Here is a tiny trained network, its code and every weight. The questions are about switching its units off for an input and a class, where a switched-off unit gives its printed mean instead of its output.

import numpy as np


def w(rows, s, z=0):
    codes = np.array(rows[::2]) - 128.0
    scale = np.full(codes.shape[1], s)
    scale[-1] = z or s
    return codes * scale


def f(y):
    return np.maximum(y, 0)


def log_softmax(a):
    a = a - a.max(-1, keepdims=True)
    return a - np.log(np.exp(a).sum(-1, keepdims=True))


def net(x, mask):
    res = np.array(x, float).reshape(1, 3) / 4 @ E
    y = f(res @ A[0][:, :-1].T + A[0][:, -1])
    res = res + np.where(mask, y, B[0][:, -1]) @ B[0][:, :-1]
    return log_softmax(res[-1] @ U[:, :-1].T + U[:, -1])


A, B = {}, {}
E = w([
[222,176,122,79,11,44],'x0',
[47,212,96,231,121,67],'x1',
[106,81,249,221,39,135],'x2',
],0.012)
A[0] = w([
[82,162,102,148,144,42,201],'neuron 0',
[125,76,199,161,72,149,218],'neuron 1',
[154,32,136,66,125,151,185],'neuron 2',
[220,166,80,107,20,14,113],'neuron 3',
[156,201,77,223,137,115,101],'neuron 4',
[142,128,160,186,31,168,114],'neuron 5',
[74,181,90,182,133,76,63],'neuron 6',
[204,113,121,172,66,105,112],'neuron 7',
[44,187,84,207,115,56,131],'neuron 8',
[68,70,94,200,147,207,122],'neuron 9',
[237,70,166,93,140,205,155],'neuron 10',
[189,176,149,108,73,71,157],'neuron 11',
[116,84,47,111,132,106,219],'neuron 12',
[175,28,149,91,164,143,77],'neuron 13',
[41,110,122,161,176,198,120],'neuron 14',
[183,146,161,93,122,59,108],'neuron 15',
[173,152,106,107,63,61,108],'neuron 16',
[203,18,187,45,169,126,61],'neuron 17',
[89,45,203,163,41,140,86],'neuron 18',
[207,162,158,108,92,110,94],'neuron 19',
[87,199,105,214,126,73,76],'neuron 20',
[115,146,196,198,104,108,137],'neuron 21',
[198,168,63,92,189,160,97],'neuron 22',
[130,118,81,105,162,108,254],'neuron 23',
[145,132,114,113,64,52,83],'neuron 24',
[128,44,160,133,208,157,140],'neuron 25',
[143,215,2,77,191,110,92],'neuron 26',
[56,58,186,135,208,210,134],'neuron 27',
[111,37,204,189,59,158,71],'neuron 28',
[183,115,169,50,92,98,116],'neuron 29',
[106,106,155,131,219,198,74],'neuron 30',
],0.01,0.014)
B[0] = w([
[167,122,159,109,30,136,228],'neuron 0',
[219,94,82,119,125,142,236],'neuron 1',
[139,116,159,127,72,123,215],'neuron 2',
[84,173,96,176,129,195,249],'neuron 3',
[95,91,195,90,107,116,186],'neuron 4',
[168,140,64,97,177,134,190],'neuron 5',
[56,122,194,22,109,131,183],'neuron 6',
[99,171,86,161,147,168,177],'neuron 7',
[122,124,196,84,51,95,244],'neuron 8',
[122,202,116,174,134,165,210],'neuron 9',
[111,124,199,109,11,84,220],'neuron 10',
[116,157,137,203,154,169,214],'neuron 11',
[190,108,120,152,102,130,209],'neuron 12',
[58,130,219,70,120,96,174],'neuron 13',
[99,188,102,198,147,176,214],'neuron 14',
[94,158,109,153,131,159,171],'neuron 15',
[95,164,121,168,158,160,194],'neuron 16',
[55,105,171,41,90,108,196],'neuron 17',
[163,86,80,34,204,146,197],'neuron 18',
[103,171,130,143,150,173,173],'neuron 19',
[82,94,191,62,111,166,204],'neuron 20',
[172,73,83,68,129,138,203],'neuron 21',
[145,114,58,15,166,143,188],'neuron 22',
[254,70,115,202,103,125,235],'neuron 23',
[70,162,113,146,143,173,175],'neuron 24',
[96,147,107,174,105,162,199],'neuron 25',
[137,86,36,23,185,162,219],'neuron 26',
[117,182,114,181,129,155,235],'neuron 27',
[157,107,63,25,181,175,195],'neuron 28',
[80,182,156,146,143,158,187],'neuron 29',
[51,202,105,128,166,149,183],'neuron 30',
],0.0092,0.017)
U = w([
[163,100,62,74,175,158,75],'0',
[44,200,118,211,140,170,117],'1',
[69,108,231,96,70,137,102],'2',
[251,90,134,222,81,139,251],'3',
[91,154,132,137,148,77,117],'4',
[102,116,147,174,146,111,108],'5',
[106,106,139,172,141,106,109],'6',
],0.017,0.014)

Each question gives the input, the list of numbers given to net, and the class t.
The units are the neurons (one row each of A and B). Each row of codes is followed by its name. A weight is (code - 128) times the scale printed after its matrix; where a second scale follows, it is the last column's (A, B and U).
mask holds one flag per neuron, in row order. A switched-off neuron (its flag False) gives its mean, the last column of its row in B, instead of its output. The means were averaged over made-up inputs and are rounded, as every weight is.
A unit's drop is (log p(t) with every unit on - log p(t) with that unit switched off) / (log p(t) with every unit on - log p(t) with every unit switched off).
The circuit of an input: a set's keep is (log p(t) with only the set's units on - log p(t) with every unit switched off) / (log p(t) with every unit on - log p(t) with every unit switched off). Starting from the 12 units with the biggest drops (on a tie, the unit counted first), units are removed one at a time, each time the one whose removal leaves the highest keep (on an exact tie, the one counted first), for as long as the keep stays at least 0.8.
units of the circuit, in order: the units of the circuit, biggest drop first
unit that matters most: the unit with the biggest drop
k most important neurons: the k neurons with the biggest drops, biggest first
drop of u: that unit's drop, to one decimal
input [-3,3,3], class 3: unit that matters most : neuron 26
input [-4,-7,-6], class 2: 2 most important neurons : [neuron 10; neuron 13]
input [-5,-8,-7], class 2: 2 most important neurons : [neuron 10; neuron 13]
input [7,4,-6], class 1: 2 most important neurons : [neuron 3; neuron 11]
input [8,0,-7], class 1: 3 most important neurons : [neuron 3; neuron 11; neuron 16]
input [6,-8,-1], class 2: 2 most important neurons : [neuron 10; neuron 17]
input [7,-2,7], class 0: 4 most important neurons : [neuron 18; neuron 28; neuron 1; neuron 5]
input [-8,-4,8], class 0: 3 most important neurons : [neuron 28; neuron 18; neuron 1]
input [-5,-6,0], class 2: 3 most important neurons : [neuron 10; neuron 17; neuron 13]
input [-4,0,4], class 0: 2 most important neurons : [neuron 28; neuron 18]
input [7,-8,-2], class 2: 2 most important neurons : [neuron 10; neuron 17]
input [-4,6,-6], class 0: 2 most important neurons : [neuron 26; neuron 10]
input [-3,-2,-2], class 3: 2 most important neurons : [neuron 3; neuron 23]
input [6,0,6], class 0: units of the circuit, in order : [neuron 18]
input [-8,-6,6], class 1: drop of neuron 27 : 0.7
input [-1,4,2], class 2: drop of neuron 23 : 0.2
input [8,2,-6], class 1: drop of neuron 3 : 0.4
